Below is a small trained network, with its code and all its weights. Each question gives an input and a target symbol and asks what happens when units are switched off, that is, made to give their printed mean instead of their output.

import numpy as np


def w(rows, s, z=0):
    codes = np.array(rows[::2]) - 128.0
    scale = np.full(codes.shape[1], s)
    scale[-1] = z or s
    return codes * scale


def norm(h):
    return h / np.sqrt((h * h).mean(-1, keepdims=True) + 1e-5)


def f(y):
    return np.maximum(y, 0)


def softmax(a):
    e = np.exp(a - a.max(-1, keepdims=True))
    return e / e.sum(-1, keepdims=True)


def log_softmax(a):
    a = a - a.max(-1, keepdims=True)
    return a - np.log(np.exp(a).sum(-1, keepdims=True))


def net(x, mask):
    ids = ['αγεηξπστψ'.index(c) for c in x.split()]
    T = len(ids)
    res = E[ids] + P[:T]
    r = norm(res)
    for j in range(3):
        rows = slice(2 * j, 2 * j + 2)
        q, k, v = (r @ M[0][rows].T for M in (Q, K, V))
        z = softmax(np.where(np.tri(T) > 0, q @ k.T / 2**0.5, -1e9)) @ v
        o = O[0][rows]
        res = res + np.where(mask[j], z, o[:, -1]) @ o[:, :-1]
    y = f(norm(res) @ A[0][:, :-1].T + A[0][:, -1])
    res = res + np.where(mask[3:7], y, B[0][:, -1]) @ B[0][:, :-1]
    return log_softmax(norm(res)[-1] @ U[:, :-1].T + U[:, -1])


Q, K, V, O, A, B = {}, {}, {}, {}, {}, {}
E = w([
[164,60,112,251,99],'α',
[161,77,200,153,157],'γ',
[174,53,57,90,166],'ε',
[86,108,192,242,180],'η',
[125,166,169,157,99],'ξ',
[152,171,108,98,198],'π',
[103,150,56,177,89],'σ',
[207,135,71,143,51],'τ',
[87,14,117,150,230],'ψ',
],0.011)
P = w([
[137,87,67,253,65],'0',
[149,76,113,234,84],'1',
[155,74,146,211,99],'2',
[155,71,166,186,114],'3',
[160,72,181,166,132],'4',
[157,73,184,154,152],'5',
[157,77,199,147,165],'6',
[156,84,216,147,179],'7',
],0.0051)
Q[0] = w([
[118,150,116,56,179],'H0',
[183,141,89,127,138],'H0',
[80,7,218,188,127],'H1',
[145,32,93,112,255],'H1',
[177,104,130,227,181],'H2',
[220,120,123,206,222],'H2',
],0.0095)
K[0] = w([
[172,156,105,145,158],'H0',
[91,135,135,145,161],'H0',
[123,67,192,201,137],'H1',
[139,108,107,84,220],'H1',
[149,176,94,147,246],'H2',
[153,195,62,170,214],'H2',
],0.014)
V[0] = w([
[85,211,171,112,178],'H0',
[91,106,92,150,48],'H0',
[173,157,61,134,123],'H1',
[130,133,106,148,2],'H1',
[166,162,120,134,102],'H2',
[122,33,128,176,67],'H2',
],0.0071)
O[0] = w([
[76,156,175,168,156,1],'H0',
[127,129,68,159,80,179],'H0',
[121,57,195,119,115,100],'H1',
[149,144,137,85,253,140],'H1',
[181,150,129,132,156,144],'H2',
[78,153,194,61,62,190],'H2',
],0.0058,0.0038)
A[0] = w([
[73,84,134,96,190,89],'N0',
[85,97,24,199,34,107],'N1',
[108,210,71,65,5,2],'N2',
[106,128,253,155,243,41],'N3',
],0.0052,0.0024)
B[0] = w([
[212,96,109,211,20,136],'N0',
[2,215,92,18,218,252],'N1',
[87,237,3,212,43,167],'N2',
[211,133,232,12,225,211],'N3',
],0.0042,0.0029)
U = w([
[115,120,97,174,71,254],'α',
[149,89,171,123,98,166],'γ',
[135,90,126,6,170,126],'ε',
[46,135,189,146,176,55],'η',
[144,208,164,139,95,117],'ξ',
[164,107,95,159,190,87],'π',
[86,177,85,86,143,126],'σ',
[203,152,85,87,70,43],'τ',
[50,67,128,93,158,73],'ψ',
],0.015,0.0095)

Each question gives the input, a string of symbols that net reads in full, and the target symbol t.
The units are the heads (2 rows each of Q, K, V and O) and the neurons (one row each of A and B). Each row of codes is followed by its name. A weight is (code - 128) times the scale printed after its matrix; where a second scale follows, it is the last column's (O, A, B and U).
mask holds one flag per unit, heads first, then neurons. A switched-off unit (its flag False) gives its mean, the last column of its rows in O or B, instead of its output. The means were averaged over made-up inputs and are rounded, as every weight is.
A unit's drop is (log p(t) with every unit on - log p(t) with that unit switched off) / (log p(t) with every unit on - log p(t) with every unit switched off).
The circuit of an input: a set's keep is (log p(t) with only the set's units on - log p(t) with every unit switched off) / (log p(t) with every unit on - log p(t) with every unit switched off). Starting from all 7 units, units are removed one at a time, each time the one whose removal leaves the highest keep (on an exact tie, the one counted first), for as long as the keep stays at least 0.8.
circuit, biggest first: the units of the circuit, biggest drop first
unit that matters most: the unit with the biggest drop
k most important neurons: the k neurons with the biggest drops, biggest first
which heads matter: for each layer, one digit per head in row order, 1 if its drop is at least 0.15 and else 0, layers parted by /
drop when u is switched off: that unit's drop, to one decimal
input τ ε π ξ α, target π: which heads matter -> 011
input η η ξ τ π α, target π: which heads matter -> 001
input γ ξ α π ψ, target α: unit that matters most -> H1
input ε η π, target π: which heads matter -> 101
input σ ε τ ξ π ξ σ ξ, target π: which heads matter -> 001
input π ξ π τ, target π: which heads matter -> 011
input ξ ψ σ, target σ: which heads matter -> 010
input γ τ γ τ π τ ξ, target α: circuit, biggest first -> (H2 N1)
input α ε π ξ π γ, target π: which heads matter -> 001
input γ ψ τ γ ξ π γ ψ, target π: which heads matter -> 001
input ξ π τ ξ σ ξ π σ, target π: which heads matter -> 011
input γ σ π ψ, target α: 2 most important neurons -> (N3 N0)
input τ γ η π η, target π: drop when H0 is switched off -> 0.0
input σ π σ π ξ π γ ξ, target π: circuit, biggest first -> (H2)
input α ξ γ γ α π π σ, target π: drop when H1 is switched off -> 0.2
input τ γ γ τ σ, target σ: drop when H1 is switched off -> 0.2
